Below is a small trained network, with its code and all its weights. Each question gives an input and a class and asks what happens when units are switched off, that is, made to give their printed mean instead of their output.

import numpy as np


def w(rows, s, z=0):
    codes = np.array(rows[::2]) - 128.0
    scale = np.full(codes.shape[1], s)
    scale[-1] = z or s
    return codes * scale


def norm(h):
    return h / np.sqrt((h * h).mean(-1, keepdims=True) + 1e-5)


def f(y):
    return y / 2 * (1 + np.tanh(0.7978845608 * (y + 0.044715 * y**3)))


def log_softmax(a):
    a = a - a.max(-1, keepdims=True)
    return a - np.log(np.exp(a).sum(-1, keepdims=True))


def net(x, mask):
    res = np.array(x, float).reshape(1, 5) / 4 @ E
    u = 0
    for l in range(2):
        y = f(norm(res) @ A[l][:, :-1].T + A[l][:, -1])
        res = res + np.where(mask[u : u + 12], y, B[l][:, -1]) @ B[l][:, :-1]
        u += 12
    return log_softmax(norm(res)[-1] @ U[:, :-1].T + U[:, -1])


A, B = {}, {}
E = w([
[183,86,161,103,238,33,150,198,95,121],'x0',
[149,215,2,80,105,137,162,199,68,38],'x1',
[210,171,186,252,116,155,145,183,79,158],'x2',
[126,124,110,140,134,123,122,126,138,131],'x3',
[124,131,140,125,129,134,133,131,124,122],'x4',
],0.0088)
A[0] = w([
[156,183,69,121,108,137,138,178,107,91,125],'L0N0',
[113,105,117,151,122,147,87,131,147,151,194],'L0N1',
[146,145,178,61,76,127,135,120,87,150,99],'L0N2',
[126,101,174,167,128,140,123,115,122,158,139],'L0N3',
[115,159,51,95,132,148,136,167,93,84,43],'L0N4',
[178,97,150,100,234,34,147,199,119,118,235],'L0N5',
[120,128,132,124,144,118,141,119,104,132,37],'L0N6',
[160,194,72,100,153,117,121,197,112,81,4],'L0N7',
[194,184,163,254,110,143,131,165,89,143,249],'L0N8',
[165,123,150,162,151,85,138,158,111,136,92],'L0N9',
[96,94,149,108,137,111,118,97,152,156,130],'L0N10',
[137,153,152,191,103,151,150,133,115,127,95],'L0N11',
],0.013,0.0032)
B[0] = w([
[52,188,175,169,137,156,83,183,41,104,207],'L0N0',
[165,160,155,114,140,105,148,74,122,72,155],'L0N1',
[124,116,86,168,138,92,112,74,145,82,129],'L0N2',
[173,170,111,59,116,23,123,101,154,82,172],'L0N3',
[137,142,190,63,125,41,121,162,220,109,202],'L0N4',
[211,116,146,99,179,109,66,126,57,184,250],'L0N5',
[134,119,118,146,96,119,92,150,123,130,124],'L0N6',
[162,84,9,120,72,135,255,71,108,173,204],'L0N7',
[195,53,149,146,98,178,138,206,180,130,243],'L0N8',
[67,170,132,134,201,138,183,121,175,64,168],'L0N9',
[95,71,142,186,111,194,156,112,75,106,175],'L0N10',
[138,138,96,119,69,106,86,41,107,194,168],'L0N11',
],0.015)
A[1] = w([
[96,100,141,146,170,55,128,235,74,97,78],'L1N0',
[156,160,66,123,214,116,107,121,125,184,125],'L1N1',
[98,120,160,117,65,222,125,109,71,102,199],'L1N2',
[61,126,129,157,200,165,28,75,66,108,20],'L1N3',
[103,156,20,61,129,101,56,127,123,120,26],'L1N4',
[138,87,181,152,199,168,32,145,198,149,73],'L1N5',
[135,186,91,221,129,210,95,216,55,131,89],'L1N6',
[8,186,85,170,150,102,179,54,156,48,157],'L1N7',
[82,129,132,203,64,148,136,113,229,54,103],'L1N8',
[74,233,154,70,176,132,58,148,190,103,5],'L1N9',
[19,196,144,92,163,59,130,53,35,166,77],'L1N10',
[10,148,101,184,40,138,151,201,228,125,77],'L1N11',
],0.015,0.0034)
B[1] = w([
[185,114,87,122,156,168,171,128,175,122,221],'L1N0',
[36,141,156,159,41,119,153,148,178,80,218],'L1N1',
[103,113,204,162,180,52,151,161,175,81,240],'L1N2',
[174,96,88,111,65,202,93,41,32,169,192],'L1N3',
[120,130,169,87,145,79,111,188,145,182,182],'L1N4',
[81,180,133,130,176,93,87,62,134,77,204],'L1N5',
[39,166,80,84,140,99,183,85,42,114,200],'L1N6',
[143,144,91,200,211,253,162,144,166,85,254],'L1N7',
[125,124,86,94,47,122,201,121,132,214,248],'L1N8',
[178,190,52,88,110,132,58,171,132,116,176],'L1N9',
[36,45,134,98,123,188,33,170,141,193,223],'L1N10',
[129,186,169,205,91,99,7,68,112,115,240],'L1N11',
],0.025,0.0086)
U = w([
[97,60,115,199,161,225,205,94,186,131,86],'0',
[103,188,79,145,122,166,9,174,203,149,138],'1',
[203,115,127,131,30,77,167,80,219,168,160],'2',
[70,202,137,201,60,37,134,98,59,93,91],'3',
[90,42,154,104,156,141,25,45,47,130,2],'4',
[76,61,127,36,131,77,110,227,156,192,171],'5',
[204,128,186,129,238,40,97,84,170,50,244],'6',
[148,138,61,96,195,96,254,176,53,94,135],'7',
],0.014,0.00082)

Each question gives the input, the list of numbers given to net, and the class t.
The units are the neurons (one row each of A and B). Each row of codes is followed by its name. A weight is (code - 128) times the scale printed after its matrix; where a second scale follows, it is the last column's (A, B and U).
mask holds one flag per neuron, layer by layer. A switched-off neuron (its flag False) gives its mean, the last column of its row in B, instead of its output. The means were averaged over made-up inputs and are rounded, as every weight is.
A unit's drop is (log p(t) with every unit on - log p(t) with that unit switched off) / (log p(t) with every unit on - log p(t) with every unit switched off).
The circuit of an input: a set's keep is (log p(t) with only the set's units on - log p(t) with every unit switched off) / (log p(t) with every unit on - log p(t) with every unit switched off). Starting from the 12 units with the biggest drops (on a tie, the unit counted first), units are removed one at a time, each time the one whose removal leaves the highest keep (on an exact tie, the one counted first), for as long as the keep stays at least 0.8.
units of the circuit, in order: the units of the circuit, biggest drop first
unit that matters most: the unit with the biggest drop
k most important neurons: the k neurons with the biggest drops, biggest first
top k neurons in layer l: the k neurons of layer l with the biggest drops, biggest first
input [1,1,3,1,1], class 7: top neuron in layer 0 => (L0N8)
input [0,-8,-3,6,-7], class 0: units of the circuit, in order => (L0N5 L0N8 L1N7)
input [-4,-7,-5,-1,-2], class 0: 3 most important neurons => (L0N5 L0N8 L1N7)
input [-3,-5,-3,4,-3], class 0: units of the circuit, in order => (L0N5 L0N8 L1N7)
input [2,-3,-6,8,-1], class 4: 2 most important neurons => (L0N8 L1N3)
input [-7,0,-1,5,-3], class 0: 3 most important neurons => (L0N8 L0N5 L0N4)
input [3,-1,0,-4,-3], class 4: 3 most important neurons => (L0N5 L0N8 L0N4)
input [-1,-1,-6,-2,-5], class 0: 4 most important neurons => (L0N5 L0N8 L0N0 L1N7)
input [7,0,-8,1,2], class 4: 4 most important neurons => (L0N8 L0N5 L0N7 L0N3)
input [-1,1,6,5,5], class 3: 4 most important neurons => (L1N6 L0N5 L0N4 L0N7)
input [7,1,2,-4,0], class 7: 2 most important neurons => (L0N4 L1N11)
input [0,0,-5,7,-8], class 0: 2 most important neurons => (L0N5 L0N8)
input [-7,5,7,1,3], class 3: top 2 neurons in layer 0 => (L0N5 L0N0)
input [1,4,0,6,-2], class 5: 4 most important neurons => (L0N8 L0N0 L0N4 L0N7)
input [2,-7,3,5,-3], class 6: unit that matters most => L0N7
input [-3,-2,0,-1,6], class 0: 3 most important neurons => (L0N5 L0N8 L0N4)
input [0,-7,2,3,4], class 2: 2 most important neurons => (L0N5 L0N3)
input [1,1,-6,-1,1], class 5: 2 most important neurons => (L0N8 L0N0)
input [-7,0,2,-3,-2], class 2: top 2 neurons in layer 0 => (L0N5 L0N0)
input [0,5,8,7,0], class 3: top neuron in layer 1 => (L1N11)
input [-5,-8,1,7,3], class 2: top 2 neurons in layer 0 => (L0N5 L0N9)
input [4,5,1,0,6], class 7: top 2 neurons in layer 0 => (L0N0 L0N11)
input [2,0,-5,-3,4], class 4: top 2 neurons in layer 0 => (L0N8 L0N7)
input [1,1,-7,4,-2], class 5: top 2 neurons in layer 0 => (L0N8 L0N9)
input [1,6,1,3,-5], class 7: top 2 neurons in layer 0 => (L0N0 L0N7)
